Below is a small trained network, with its code and all its weights. Each question gives an input and a target symbol and asks what happens when units are switched off, that is, made to give their printed mean instead of their output.

import numpy as np


def w(rows, s, z=0):
    codes = np.array(rows[::2]) - 128.0
    scale = np.full(codes.shape[1], s)
    scale[-1] = z or s
    return codes * scale


def f(y):
    return np.maximum(y, 0)


def softmax(a):
    e = np.exp(a - a.max(-1, keepdims=True))
    return e / e.sum(-1, keepdims=True)


def log_softmax(a):
    a = a - a.max(-1, keepdims=True)
    return a - np.log(np.exp(a).sum(-1, keepdims=True))


def net(x, mask):
    ids = ['βημξπφω'.index(c) for c in x.split()]
    T = len(ids)
    res = E[ids] + P[:T]
    u = 0
    for l in range(2):
        r = res
        for j in range(2):
            rows = slice(2 * j, 2 * j + 2)
            q, k, v = (r @ M[l][rows].T for M in (Q, K, V))
            z = softmax(np.where(np.tri(T) > 0, q @ k.T / 2**0.5, -1e9)) @ v
            o = O[l][rows]
            res = res + np.where(mask[u + j], z, o[:, -1]) @ o[:, :-1]
        u += 2
        y = f(res @ A[l][:, :-1].T + A[l][:, -1])
        res = res + np.where(mask[u : u + 12], y, B[l][:, -1]) @ B[l][:, :-1]
        u += 12
    return log_softmax(res[-1] @ U[:, :-1].T + U[:, -1])


Q, K, V, O, A, B = {}, {}, {}, {}, {}, {}
E = w([
[145,172,163,31,18,182,122],'β',
[69,170,2,191,143,234,130],'η',
[10,34,220,200,20,46,187],'μ',
[201,121,196,255,130,181,133],'ξ',
[98,221,138,137,64,142,225],'π',
[55,78,141,79,147,202,112],'φ',
[158,195,151,171,52,98,24],'ω',
],0.0076)
P = w([
[49,162,254,123,175,183,54],'0',
[176,110,117,93,133,128,190],'1',
[155,123,114,108,116,135,167],'2',
[140,123,104,115,107,138,157],'3',
[124,134,104,121,98,145,152],'4',
[119,119,118,129,82,155,133],'5',
[111,139,116,138,80,170,128],'6',
[100,119,108,130,75,169,130],'7',
[91,138,116,144,57,178,120],'8',
[67,149,111,151,64,180,112],'9',
[74,152,115,159,70,172,115],'10',
[69,148,115,163,56,180,116],'11',
[66,162,109,177,62,182,104],'12',
],0.0063)
Q[0] = w([
[73,73,153,205,171,37,151],'L0H1',
[236,143,133,100,229,16,62],'L0H1',
[99,188,209,102,48,94,127],'L0H2',
[254,134,49,42,220,41,183],'L0H2',
],0.0079)
K[0] = w([
[182,214,109,45,169,196,148],'L0H1',
[184,89,8,35,65,162,225],'L0H1',
[41,187,109,166,229,209,130],'L0H2',
[232,77,32,152,104,40,254],'L0H2',
],0.0078)
V[0] = w([
[111,204,22,3,84,151,35],'L0H1',
[228,175,141,141,168,160,56],'L0H1',
[134,58,97,113,232,168,82],'L0H2',
[116,245,40,244,239,122,176],'L0H2',
],0.0061)
O[0] = w([
[133,85,97,2,8,187,157,66],'L0H1',
[246,152,137,84,83,80,40,53],'L0H1',
[151,61,115,105,253,194,80,5],'L0H2',
[176,7,163,185,50,190,146,15],'L0H2',
],0.0062,0.0019)
A[0] = w([
[168,120,95,133,137,23,83,3],'L0N1',
[254,184,220,167,67,169,91,174],'L0N2',
[231,180,164,78,92,209,34,155],'L0N3',
[206,173,63,149,74,193,136,168],'L0N4',
[126,73,52,111,51,176,204,155],'L0N5',
[115,150,174,31,154,131,77,124],'L0N6',
[177,167,252,32,62,119,224,85],'L0N7',
[139,180,9,170,221,64,122,148],'L0N8',
[213,30,197,216,147,128,78,126],'L0N9',
[119,148,141,98,159,48,156,88],'L0N10',
[66,125,131,48,95,223,203,119],'L0N11',
[121,40,191,57,192,130,102,101],'L0N12',
],0.005,0.0053)
B[0] = w([
[36,90,74,181,115,212,224,128],'L0N1',
[182,176,72,130,57,165,182,240],'L0N2',
[154,115,40,115,90,159,78,216],'L0N3',
[159,130,28,133,129,152,98,246],'L0N4',
[78,49,136,109,143,153,98,242],'L0N5',
[145,161,142,26,116,112,107,159],'L0N6',
[109,111,125,57,3,102,160,205],'L0N7',
[108,137,153,140,70,221,123,166],'L0N8',
[174,51,40,134,101,182,176,149],'L0N9',
[131,49,178,129,67,133,181,131],'L0N10',
[81,107,73,66,174,140,183,253],'L0N11',
[105,71,195,192,159,123,102,131],'L0N12',
],0.0059,0.0039)
Q[1] = w([
[151,17,204,144,159,66,137],'L1H1',
[141,60,254,126,129,44,171],'L1H1',
[43,238,20,208,39,211,172],'L1H2',
[220,113,109,39,160,104,130],'L1H2',
],0.0061)
K[1] = w([
[216,153,41,100,135,195,129],'L1H1',
[209,158,17,112,193,186,144],'L1H1',
[116,222,242,29,136,169,52],'L1H2',
[129,104,87,132,75,68,255],'L1H2',
],0.0068)
V[1] = w([
[114,208,101,92,209,181,83],'L1H1',
[216,120,29,42,136,253,134],'L1H1',
[18,107,164,144,170,174,195],'L1H2',
[138,74,116,197,157,103,51],'L1H2',
],0.0054)
O[1] = w([
[171,199,51,39,223,120,89,107],'L1H1',
[205,172,188,74,198,254,114,160],'L1H1',
[158,101,42,161,163,116,242,119],'L1H2',
[154,56,86,169,125,94,65,2],'L1H2',
],0.005,0.007)
A[1] = w([
[114,100,215,113,186,109,46,157],'L1N1',
[129,77,150,140,164,54,136,28],'L1N2',
[127,122,159,147,166,43,127,26],'L1N3',
[123,114,48,176,84,87,178,94],'L1N4',
[127,140,166,153,204,171,218,229],'L1N5',
[78,163,118,115,113,49,108,68],'L1N6',
[49,127,93,202,126,60,135,1],'L1N7',
[98,117,241,59,170,124,150,181],'L1N8',
[122,142,150,158,46,137,139,98],'L1N9',
[146,152,59,75,74,105,73,89],'L1N10',
[119,145,83,134,125,2,112,92],'L1N11',
[229,182,162,116,112,148,164,62],'L1N12',
],0.0059,0.0036)
B[1] = w([
[181,129,116,157,199,2,14,137],'L1N1',
[141,206,35,140,78,165,48,132],'L1N2',
[164,204,66,155,71,52,147,134],'L1N3',
[120,74,217,111,170,93,66,234],'L1N4',
[41,104,94,206,205,107,157,252],'L1N5',
[169,98,157,67,138,208,151,169],'L1N6',
[208,99,219,86,134,195,98,202],'L1N7',
[119,57,175,168,177,21,154,212],'L1N8',
[120,95,207,102,81,128,129,252],'L1N9',
[166,69,88,172,108,41,105,235],'L1N10',
[113,100,190,34,195,162,163,163],'L1N11',
[159,177,154,218,88,224,155,204],'L1N12',
],0.0055,0.0039)
U = w([
[106,210,142,72,115,135,198,84],'β',
[133,82,107,157,138,233,138,1],'η',
[135,61,206,93,192,96,121,113],'μ',
[205,175,132,210,132,82,91,168],'ξ',
[82,92,103,157,73,73,192,223],'π',
[110,126,3,112,204,94,102,201],'φ',
[170,114,119,67,71,97,65,84],'ω',
],0.0061,0.0037)

Each question gives the input, a string of symbols that net reads in full, and the target symbol t.
The units are the heads (2 rows each of Q, K, V and O) and the neurons (one row each of A and B). Each row of codes is followed by its name. A weight is (code - 128) times the scale printed after its matrix; where a second scale follows, it is the last column's (O, A, B and U).
mask holds one flag per unit, layer by layer, with each layer's heads first. A switched-off unit (its flag False) gives its mean, the last column of its rows in O or B, instead of its output. The means were averaged over made-up inputs and are rounded, as every weight is.
A unit's drop is (log p(t) with every unit on - log p(t) with that unit switched off) / (log p(t) with every unit on - log p(t) with every unit switched off).
The circuit of an input: a set's keep is (log p(t) with only the set's units on - log p(t) with every unit switched off) / (log p(t) with every unit on - log p(t) with every unit switched off). Starting from the 12 units with the biggest drops (on a tie, the unit counted first), units are removed one at a time, each time the one whose removal leaves the highest keep (on an exact tie, the one counted first), for as long as the keep stays at least 0.8.
circuit, biggest first: the units of the circuit, biggest drop first
unit that matters most: the unit with the biggest drop
top k neurons: the k neurons with the biggest drops, biggest first
k most important neurons of layer l: the k neurons of layer l with the biggest drops, biggest first
which heads matter: for each layer, one digit per head in row order, 1 if its drop is at least 0.15 and else 0, layers parted by /
drop of u: that unit's drop, to one decimal
input ξ β η φ π π ξ π π, target ξ: which heads matter	10 / 00
input η π ξ, target η: unit that matters most	L0H2
input μ ω β π π ξ φ π, target μ: 3 most important neurons of layer 1	(L1N7 L1N4 L1N11)
input η η μ, target η: circuit, biggest first	(L0H2 L1H1)
input ω π β π η π β, target ω: which heads matter	10 / 01
input φ μ μ π φ β β, target φ: circuit, biggest first	(L0H2 L0H1 L1H2 L1N9)
input μ μ φ β β η, target μ: top 3 neurons	(L1N7 L1N4 L1N11)
input ω β ω β β π β π μ, target μ: top 4 neurons	(L1N8 L0N3 L0N4 L0N2)
input ω β ω μ, target μ: 3 most important neurons of layer 0	(L0N3 L0N2 L0N4)
input η β β β β β π β ξ, target η: which heads matter	11 / 10
input ξ η β ξ β ξ β, target ξ: which heads matter	10 / 00
input μ η β π β μ π β η ω, target μ: top 3 neurons	(L1N4 L1N7 L1N11)
input φ β π β π, target φ: which heads matter	01 / 11
input η η φ β η φ β ξ π, target η: which heads matter	11 / 10
input μ ξ ω, target μ: 3 most important neurons of layer 1	(L1N11 L1N4 L1N7)
input φ β ξ μ ω β φ, target φ: unit that matters most	L0H2
input μ β η μ μ π ω ω π ξ μ β β, target μ: top 3 neurons	(L1N7 L1N4 L1N11)
input μ φ β η β β β, target μ: top 4 neurons	(L1N7 L1N4 L1N11 L1N6)
input ω π β, target ω: top 2 neurons	(L1N10 L0N3)
input φ φ π η, target φ: unit that matters most	L1H1
input η β β β β, target η: top 2 neurons	(L1N12 L0N5)
input β π β ω β β μ β μ, target β: 2 most important neurons of layer 1	(L1N10 L1N4)
input η β π ω, target η: drop of L0N5	0.0
input β ξ β φ β β ω β π β π π ξ, target β: drop of L0N2	0.1
input η ξ ξ φ φ β η ω μ, target η: drop of L0H2	1.1
input μ η μ η, target μ: drop of L1N11	0.3
input η β η ω, target η: most important neuron of layer 1	(L1N12)
